[[4370 5063 4460 4782 5109 5367 4483 4977 4440]
 [6610 5070 6409 5771 4356 5347 6169 5790 6095]
 [7684 4469 7304 6138 3761 5136 7170 5830 7062]
 [4186 5854 4342 4395 7942 1190 4785 2991 5528]
 [5041 5038 5041 5043 5037 5057 5042 5047 5040]]
What is the entry directly below 4186? 5041
What is the entry directly below 5790? 5830
What is the bottom-right entry? 5040
The entry directly below 4469: 5854
What is the entry just left of the smallest entry? 7942
What is the 1st entry on the diagonal from the top-right corner? 4440
What is the entry in the top-left corner? 4370
What is the entry directly below the smallest entry? 5057
What is the fifth entry, reading row by row? 5109
The median entry -> 5047
The entry just left of the centre entry is 6138
The smallest entry in the first column is 4186
The 5th entry from the end, reading row by row: 5037
What is the entry just left of 5109? 4782
The entry directly above 7684 is 6610
What is the entry just right of the smallest entry? 4785
The entry directly above 5528 is 7062
What is the entry just right of the largest entry? 1190
What is the entry directly above 3761? 4356
The entry directly below 4356: 3761
The entry just left of 5790: 6169
What is the entry directly below 4977? 5790
The entry directly below 6610 -> 7684

((-10, -22, -15, -29, 14), (-13, -22, -22, -17, 4), (-29, 1, 20, -23, 27), (-3, -33, -5, -23, -6))
What is the entry just left of 27?
Answer: -23
The third largest entry -> 14
What is the entry just left of 20?
Answer: 1
The entry just right of -13: -22
The entry just left of -17: -22
The 1st entry in reading order -> -10
What is the third entry in reading order?
Answer: -15
The second entry in reading order: -22
What is the smallest entry?
Answer: -33

data = [3307 3014 8332 4399 7913 2683 3229 2139 2487]
Read off the entry just left of 2683.
7913
Read off the entry just left of 7913.
4399

[[ -8.3  14.4  25.2  27.8  -7.9 -15.4  23.9]
 [ 28.5 -21.4 -60.2   9.1   1.9  19.8  13.9]
 [-59.4 -26.5  29.1 -33.7   2.6   5.4 -22.7]
 [  0.8  29.7   6.2  21.1 -22.6 -11.6   6.3]
 [-36.3 -29.0 -29.9 -51.3  -9.8  26.4 -47.2]
 [-46.2 -46.5   0.0 -27.7   3.2  16.3  -9.7]
 [-12.0  19.0  21.7  25.2 -19.9 -14.7  17.1]
 [-61.1 -14.5  31.2 -32.1  -9.6   2.1 -27.7]
 [-38.4 -22.4 -26.2 -51.5 -14.6  24.2 -50.7]
 [-51.3 -36.5  18.3 -33.2  11.9  10.3 -17.3]
 [-26.5 -34.7  16.4  -6.9  25.5   4.5  12.2]]
Counting starts at 0.
The entry directly below -22.4? -36.5
The entry just left of -29.9: -29.0
The entry just left of 6.2? 29.7
The entry directly below the largest entry? -26.2
The entry at row 0, column 2? 25.2
The centre entry -> -27.7
The entry in the top-right corner -> 23.9
The entry just right of 1.9 is 19.8
The entry directly below -19.9? -9.6
The entry just right of -12.0 -> 19.0
The entry directly below the smallest entry? -38.4
The entry in the bottom-left corner -> -26.5
The entry in row 1 and column 0: 28.5
The entry just right of -9.8? 26.4
The entry just left of -15.4? -7.9
The entry directly below -12.0 is -61.1
The entry just right of -61.1 is -14.5
The entry at row 2, column 0 -> -59.4
The largest entry -> 31.2
The entry directly below 10.3: 4.5
The entry just left of 24.2? -14.6
The entry just right of 29.7 -> 6.2
The entry directly above 4.5 is 10.3
The entry directly below -33.2? -6.9
The entry directly above 29.1? -60.2
The entry in row 0 and column 0? -8.3
The entry directly above 16.4? 18.3
The entry just left of 16.3: 3.2
The entry directly below 18.3 is 16.4
The entry just right of 28.5 -> -21.4

a =
-67.3,-18.3,22.7,53.8,-5.4,13.5,-74.9,36.8,-1.2,12.8,1.1,14.4,-53.3,-1.0,17.2,-1.1
39.8,22.0,10.6,-37.0,20.9,-25.5,45.7,3.0,30.0,-23.9,12.5,18.4,47.4,-15.6,-13.9,-2.1
-3.9,-53.1,-69.8,14.5,-31.2,25.2,-1.6,-47.3,-70.4,22.6,-39.8,-52.8,-29.4,25.3,18.0,19.4
-0.4,7.7,48.6,-13.2,52.1,-56.6,7.8,68.3,71.4,-53.3,25.8,74.6,47.5,-50.0,-2.5,3.3
25.0,54.9,18.9,-18.6,-17.7,26.3,16.5,-29.6,3.6,25.9,16.3,-23.3,-0.3,23.9,-22.1,-23.8
18.8,63.0,41.0,-17.9,-4.1,13.7,10.6,-6.3,27.4,14.2,27.4,-0.3,7.4,10.9,-23.7,-26.5
-8.8,18.6,-0.6,12.4,-28.7,37.0,-18.2,-26.9,-23.6,35.4,-0.7,-33.0,-33.6,28.9,-4.6,-13.2
Read off the first entry on the diagonal from the top-right corner.
A: -1.1
Read off the 1st entry, reading row by row.
A: -67.3
Read off the last entry of the largest entry's row.
A: 3.3
The entry directly below -53.1 -> 7.7
The entry just right of 25.2 -> -1.6
Read off the entry directly below the largest entry.
A: -23.3
Read off the entry just right of -74.9.
A: 36.8
Read off the smallest entry in the last column.
A: -26.5
The first entry of the largest entry's row -> -0.4
Read off the entry in the bottom-right corner.
A: -13.2
Read off the smallest entry in the first row.
A: -74.9
The entry directly above the largest entry: -52.8
Read off the third entry on the main diagonal.
A: -69.8
The entry directly above 52.1 -> -31.2
Read off the largest entry in the last row.
A: 37.0
The entry just left of -1.0: -53.3
The entry directly above -31.2 is 20.9
The fourth entry from the end, reading row by row -> -33.6
Read off the entry just right of 25.8.
A: 74.6
The fourth entry, reading row by row: 53.8
Read off the entry just right of 14.2.
A: 27.4
The entry directly above 3.3 -> 19.4
Read off the largest entry in the first column.
A: 39.8
The entry directly below 17.2: -13.9
The entry directly below 13.5 is -25.5
Read off the 5th entry from the end, reading row by row.
A: -33.0
Read off the entry just left of the smallest entry.
A: 13.5
Read off the entry directly above 26.3.
A: -56.6
Read off the entry just left of 22.6.
A: -70.4
The second entry in reading order is -18.3
